Below are the code and all the weights of a small trained network. Each question names an input and a target symbol and asks about switching units off, where a switched-off unit gives its printed mean instead of its output.

import numpy as np


def w(rows, s, z=0):
    codes = np.array(rows[::2]) - 128.0
    scale = np.full(codes.shape[1], s)
    scale[-1] = z or s
    return codes * scale


def norm(h):
    return h / np.sqrt((h * h).mean(-1, keepdims=True) + 1e-5)


def f(y):
    return y / 2 * (1 + np.tanh(0.7978845608 * (y + 0.044715 * y**3)))


def softmax(a):
    e = np.exp(a - a.max(-1, keepdims=True))
    return e / e.sum(-1, keepdims=True)


def log_softmax(a):
    a = a - a.max(-1, keepdims=True)
    return a - np.log(np.exp(a).sum(-1, keepdims=True))


def net(x, mask):
    ids = ['ΛΠβγζηστ'.index(c) for c in x.split()]
    T = len(ids)
    res = E[ids] + P[:T]
    q, k, v = (norm(res) @ M[0].T for M in (Q, K, V))
    z = softmax(np.where(np.tri(T) > 0, q @ k.T / 4**0.5, -1e9)) @ v
    res = res + np.where(mask[0], z, O[0][:, -1]) @ O[0][:, :-1]
    y = f(norm(res) @ A[0][:, :-1].T + A[0][:, -1])
    res = res + np.where(mask[1:9], y, B[0][:, -1]) @ B[0][:, :-1]
    return log_softmax(norm(res)[-1] @ U[:, :-1].T + U[:, -1])


Q, K, V, O, A, B = {}, {}, {}, {}, {}, {}
E = w([
[153,95,93,12,139],'Λ',
[191,100,77,71,137],'Π',
[244,238,95,171,210],'β',
[164,198,122,92,177],'γ',
[170,190,42,162,216],'ζ',
[193,151,51,117,192],'η',
[70,179,78,71,188],'σ',
[254,136,92,71,145],'τ',
],0.009)
P = w([
[67,113,119,249,2],'0',
[157,133,150,129,203],'1',
[37,21,163,197,124],'2',
[170,87,86,86,33],'3',
[155,154,143,138,229],'4',
[33,25,159,207,129],'5',
],0.0083)
Q[0] = w([
[111,185,131,111,2],'head 0',
[126,125,131,123,195],'head 0',
[207,209,126,44,140],'head 0',
[124,83,252,135,140],'head 0',
],0.012)
K[0] = w([
[198,50,198,126,175],'head 0',
[47,125,98,151,108],'head 0',
[92,169,82,13,249],'head 0',
[94,47,115,119,40],'head 0',
],0.011)
V[0] = w([
[176,237,150,155,163],'head 0',
[172,64,48,208,103],'head 0',
[137,1,100,150,206],'head 0',
[221,89,183,150,95],'head 0',
],0.0083)
O[0] = w([
[139,105,117,234,88,54],'head 0',
[166,97,100,157,167,251],'head 0',
[119,70,119,135,188,167],'head 0',
[183,133,254,211,130,55],'head 0',
],0.0099,0.0028)
A[0] = w([
[107,29,74,114,82,169],'neuron 0',
[95,194,95,168,137,173],'neuron 1',
[127,55,176,153,255,176],'neuron 2',
[115,106,221,67,237,53],'neuron 3',
[207,152,92,118,193,255],'neuron 4',
[113,166,126,47,195,119],'neuron 5',
[94,105,69,162,185,103],'neuron 6',
[109,195,65,81,27,139],'neuron 7',
],0.0096,0.0043)
B[0] = w([
[106,190,110,219,169,212],'neuron 0',
[138,127,183,158,73,143],'neuron 1',
[194,96,216,68,58,234],'neuron 2',
[16,115,178,154,109,202],'neuron 3',
[42,151,102,102,128,254],'neuron 4',
[195,185,80,243,194,237],'neuron 5',
[140,73,68,136,130,172],'neuron 6',
[180,123,206,2,60,172],'neuron 7',
],0.0087,0.0083)
U = w([
[14,143,135,152,195,118],'Λ',
[64,139,141,2,36,166],'Π',
[207,190,155,191,156,138],'β',
[49,227,130,196,39,87],'γ',
[111,130,53,187,143,23],'ζ',
[163,69,102,90,124,150],'η',
[109,226,22,72,172,89],'σ',
[186,170,183,71,77,255],'τ',
],0.011,0.0035)

Each question gives the input, a string of symbols that net reads in full, and the target symbol t.
The units are the heads (4 rows each of Q, K, V and O) and the neurons (one row each of A and B). Each row of codes is followed by its name. A weight is (code - 128) times the scale printed after its matrix; where a second scale follows, it is the last column's (O, A, B and U).
mask holds one flag per unit, heads first, then neurons. A switched-off unit (its flag False) gives its mean, the last column of its rows in O or B, instead of its output. The means were averaged over made-up inputs and are rounded, as every weight is.
A unit's drop is (log p(t) with every unit on - log p(t) with that unit switched off) / (log p(t) with every unit on - log p(t) with every unit switched off).
The circuit of an input: a set's keep is (log p(t) with only the set's units on - log p(t) with every unit switched off) / (log p(t) with every unit on - log p(t) with every unit switched off). Starting from all 9 units, units are removed one at a time, each time the one whose removal leaves the highest keep (on an exact tie, the one counted first), for as long as the keep stays at least 0.8.
circuit, biggest first: the units of the circuit, biggest drop first
most important unit: the unit with the biggest drop
k most important neurons: the k neurons with the biggest drops, biggest first
drop when u is switched off: that unit's drop, to one decimal
input Π Λ η, target Π: 2 most important neurons : (neuron 2; neuron 5)
input τ Λ σ Π, target σ: 4 most important neurons : (neuron 2; neuron 0; neuron 3; neuron 5)
input Λ σ η γ, target Π: most important unit : neuron 7
input ζ σ τ β, target Π: circuit, biggest first : (neuron 7; head 0)
input σ Λ Λ η γ Λ, target σ: circuit, biggest first : (head 0; neuron 0)
input Π Π σ, target Π: circuit, biggest first : (head 0; neuron 2; neuron 3)
input Λ Λ β, target Λ: 3 most important neurons : (neuron 3; neuron 4; neuron 7)
input η ζ β, target η: circuit, biggest first : (neuron 5; neuron 0; neuron 6)
input σ σ Λ η, target Π: circuit, biggest first : (head 0; neuron 7)
input Λ σ γ β Π τ, target Λ: circuit, biggest first : (head 0; neuron 3)
input γ τ η, target γ: 3 most important neurons : (neuron 5; neuron 1; neuron 2)
input Λ Λ η Λ γ, target γ: 3 most important neurons : (neuron 4; neuron 1; neuron 7)
input η Λ β τ γ, target γ: 4 most important neurons : (neuron 1; neuron 7; neuron 4; neuron 5)
input η Λ Λ Λ β σ, target η: most important neuron : (neuron 2)
input Π η Λ γ ζ, target ζ: 2 most important neurons : (neuron 7; neuron 4)
input Λ η Π η η, target η: 3 most important neurons : (neuron 2; neuron 5; neuron 0)
input ζ Λ Λ Λ, target σ: 3 most important neurons : (neuron 2; neuron 0; neuron 3)
input Λ β Π σ, target γ: 2 most important neurons : (neuron 5; neuron 2)
input τ Λ σ σ σ η, target τ: 2 most important neurons : (neuron 2; neuron 5)
input η Λ Π, target η: 3 most important neurons : (neuron 2; neuron 5; neuron 3)
input σ Π Π η, target η: 4 most important neurons : (neuron 5; neuron 2; neuron 3; neuron 7)
input Λ β η Λ, target γ: drop when neuron 4 is switched off : -0.1
input β β σ γ Λ γ, target β: drop when neuron 3 is switched off : 0.2
input γ σ Λ σ Λ σ, target γ: drop when neuron 3 is switched off : 0.0
input Π σ Λ σ τ, target σ: drop when neuron 2 is switched off : 0.4
